Look-ups in named tables: a row name and a column name give one cell, copied from the table.

zudogi =
            bav     vaf     rem
dul       0.350  -0.387   0.560
kapa     -0.795  -0.338   0.304
gefu     -0.179  -0.059  -0.498
sobapov  -0.915  -0.290   0.133
doka     -0.955  -0.179  -0.748
sis      -0.179  -0.179  -0.971
nipedas  -0.095   0.035  -0.886

sis, rem -> -0.971
kapa, bav -> -0.795
doka, vaf -> -0.179
sis, vaf -> -0.179
sis, bav -> -0.179
kapa, vaf -> -0.338
nipedas, rem -> -0.886
Row with the largest bav: dul

kivigez =
|  | lep | bof | neda | pegel | kudizo |
|---|---|---|---|---|---|
| lup | 239 | 131 | 131 | 96 | 148 |
| dat | 195 | 106 | 75 | 116 | 184 |
| mateb | 223 | 118 | 80 | 91 | 187 |
| ranaso | 127 | 78 | 145 | 158 | 193 |
| baz | 152 | 107 | 123 | 135 | 190 |
| runabel | 113 | 100 | 157 | 214 | 238 |
| kar | 122 | 34 | 142 | 220 | 157 |
| gog | 119 | 87 | 144 | 192 | 187 |
| sesol | 164 | 69 | 108 | 213 | 172 |
| kinim | 47 | 74 | 151 | 208 | 180 |
| vuf | 64 | 93 | 148 | 197 | 193 |
| zorek | 71 | 57 | 170 | 172 | 197 |
| mig | 82 | 118 | 154 | 157 | 165 |
| lugumat | 142 | 81 | 203 | 151 | 173 |

What is the bof of dat in kivigez?
106
What is the neda of sesol in kivigez?
108
What is the bof of lup in kivigez?
131
What is the neda of lup in kivigez?
131
What is the lep of dat in kivigez?
195
What is the kudizo of runabel in kivigez?
238
What is the neda of zorek in kivigez?
170
What is the bof of baz in kivigez?
107

Table gen
,fov,ged,fet,sene,vus,zipelu,vopo
sapezi,130,184,122,196,101,118,125
roniku,137,136,115,139,91,141,144
pel,127,69,123,92,112,146,106
nikam,119,100,141,118,131,159,121
nivulu,120,84,134,83,126,105,114
nifanit,131,157,124,150,107,127,113
punuzab,118,92,138,71,130,169,106
kem,107,28,155,64,126,157,95

What is the sene of pel in gen?
92
What is the ged of punuzab in gen?
92
What is the vus of nivulu in gen?
126
What is the ged of nikam in gen?
100
What is the zipelu of nivulu in gen?
105
What is the fov of roniku in gen?
137
What is the zipelu of pel in gen?
146
Row with the largest vus: nikam

kosunip.csv
,nobasu,defane,kar
pofev,97.62,-95.47,-77.39
paz,-83.21,-58.87,76.05
tafa,-11.18,-88.63,-10.01

kar of pofev is -77.39
nobasu of paz is -83.21
kar of paz is 76.05
nobasu of pofev is 97.62
kar of tafa is -10.01
defane of tafa is -88.63
defane of paz is -58.87
nobasu of tafa is -11.18
defane of pofev is -95.47
Which row has the largest defane? paz

Table norona
	bepeguz	dabogo	nis	pifepu	teferir	guvote	seletot	dap	fak	dav
tokebu	-1.938	0.131	4.377	-1.076	-8.912	-3.796	-2.380	-3.948	4.272	0.770
mive	-2.514	-0.566	-4.313	1.432	-1.858	3.685	-4.165	2.749	1.003	0.162
tufu	0.702	0.177	-1.137	-2.677	-0.242	-2.042	-0.544	-1.905	-0.891	1.029
ruzu	3.125	1.325	-0.752	-2.515	1.215	4.193	-4.107	-1.677	5.935	1.029
ladizun	4.625	-1.589	0.399	0.093	0.050	2.139	-2.109	4.151	0.752	0.378
dozevaz	0.106	1.306	4.542	-1.121	4.620	2.502	-3.885	-7.785	2.834	0.255
nutad	4.193	0.852	1.205	-2.433	-7.945	-3.515	7.155	0.766	3.004	0.836
saku	-4.756	1.004	0.537	2.919	2.601	-0.696	-0.397	-1.983	2.652	0.892
daf	2.154	0.472	1.325	0.669	6.864	-0.697	2.306	0.979	0.820	0.631
filaba	3.027	1.908	1.626	-2.559	-1.376	6.659	-4.355	-2.496	3.593	1.046

mive, dabogo -> -0.566
tufu, pifepu -> -2.677
filaba, pifepu -> -2.559
ruzu, dav -> 1.029
daf, dabogo -> 0.472
nutad, seletot -> 7.155
ruzu, nis -> -0.752
tufu, dav -> 1.029
dozevaz, dav -> 0.255
nutad, dabogo -> 0.852

vibenu =
,mos,luba,ket,lagebe,bonu,tel,nenise,tef,kes
boz,4951,3653,5595,3577,4905,4463,4164,5242,4247
mot,5250,2113,7566,4216,4593,3269,3583,6022,2524
gof,3653,3940,5019,2497,5372,5155,4108,5361,5959
milu,3475,4574,5044,3217,4922,4495,3943,5664,5081
mikoloz,5628,3914,4306,4602,4907,5737,4979,5355,3729
zal,6074,1400,6297,3705,4909,3522,4566,5170,2908
nokemap,5264,4157,6157,3650,4975,5687,3856,6399,4699
bara,5789,4637,1066,5671,5395,6058,6403,4234,2053
fusep,4859,3646,6125,2549,4610,5760,4270,5876,5303
refa,4644,4818,3315,4332,4530,5991,4595,5519,4583
sizenu,4520,4671,6460,4344,4573,4153,3435,5255,2572
lave,4269,3886,5750,4274,4513,4686,3265,5902,5470

nenise of bara: 6403
ket of sizenu: 6460
tef of mikoloz: 5355
bonu of refa: 4530
kes of mot: 2524
ket of boz: 5595
mos of mot: 5250
tef of fusep: 5876
ket of nokemap: 6157
tef of sizenu: 5255
luba of nokemap: 4157
tef of refa: 5519
tel of nokemap: 5687
ket of refa: 3315

zuv =
	tofa	bam	gop	lik	mis	sul	genive	kegen
volefu	-10094	-79205	-17195	-8836	-95331	-57347	-39205	8768
febi	9451	264	-34845	7440	50709	-12878	-40842	-53145
muzef	-43657	-19339	-14244	-21855	-67056	-16086	-57227	-23667
tipagu	-28810	-18784	20432	26498	-26802	-56338	-33919	15349
ferudak	-61522	-53767	-47888	-48453	-34320	-34658	-22703	13886
tikog	-14344	-74686	14181	-39963	-23546	-61938	-53702	760
nud	-977	-62091	12346	-40945	-37651	-56479	-11470	-12586
zarof	-30017	4467	-36880	8347	-72705	-37207	1363	-19989
tob	-54945	-69172	-23640	-48355	-95433	3933	-12772	-377
ruk	-55959	-36018	-13899	-458	-14779	-44785	9853	-51057
rali	-65567	-12203	1084	-24242	17875	8065	-52398	-35784

tikog, sul => -61938
rali, lik => -24242
tob, lik => -48355
febi, tofa => 9451
tipagu, kegen => 15349
tob, kegen => -377
rali, mis => 17875
tob, tofa => -54945

nafepes =
         nadupe  fefato  ludi
zemuv        26      34    23
satazof      38      16    37
dazotot      61      83    86

What is the fefato of satazof in nafepes? 16
What is the nadupe of zemuv in nafepes? 26
What is the fefato of zemuv in nafepes? 34
What is the fefato of dazotot in nafepes? 83
What is the ludi of satazof in nafepes? 37
What is the ludi of dazotot in nafepes? 86
What is the nadupe of satazof in nafepes? 38
What is the ludi of zemuv in nafepes? 23
What is the nadupe of dazotot in nafepes? 61

mefufat =
,zaba,gobagit,riv,vos,razu,zab
kat,33.305,-14.811,40.549,35.181,43.325,14.971
sab,63.230,-55.343,49.952,59.439,32.190,40.514
sakisek,10.892,29.850,38.704,51.890,31.451,27.887
viligeg,37.445,2.178,50.255,11.488,44.254,28.751
laz,20.923,74.743,44.229,20.892,27.251,14.745
nena,30.534,56.081,-7.215,19.228,27.095,23.671
favata,39.532,5.839,35.635,48.935,26.440,19.362
sot,50.469,-3.899,20.466,41.634,9.115,35.316
gol,-6.315,66.062,2.639,48.788,15.350,34.685

viligeg, zaba -> 37.445
sakisek, zab -> 27.887
sot, razu -> 9.115
viligeg, vos -> 11.488
laz, zab -> 14.745
sakisek, razu -> 31.451
favata, vos -> 48.935
nena, vos -> 19.228
viligeg, zab -> 28.751
laz, razu -> 27.251
favata, riv -> 35.635
sab, zab -> 40.514
laz, riv -> 44.229
favata, zaba -> 39.532
kat, zaba -> 33.305
gol, razu -> 15.350
viligeg, razu -> 44.254
kat, zab -> 14.971
favata, razu -> 26.440
nena, gobagit -> 56.081
Row with the largest razu: viligeg

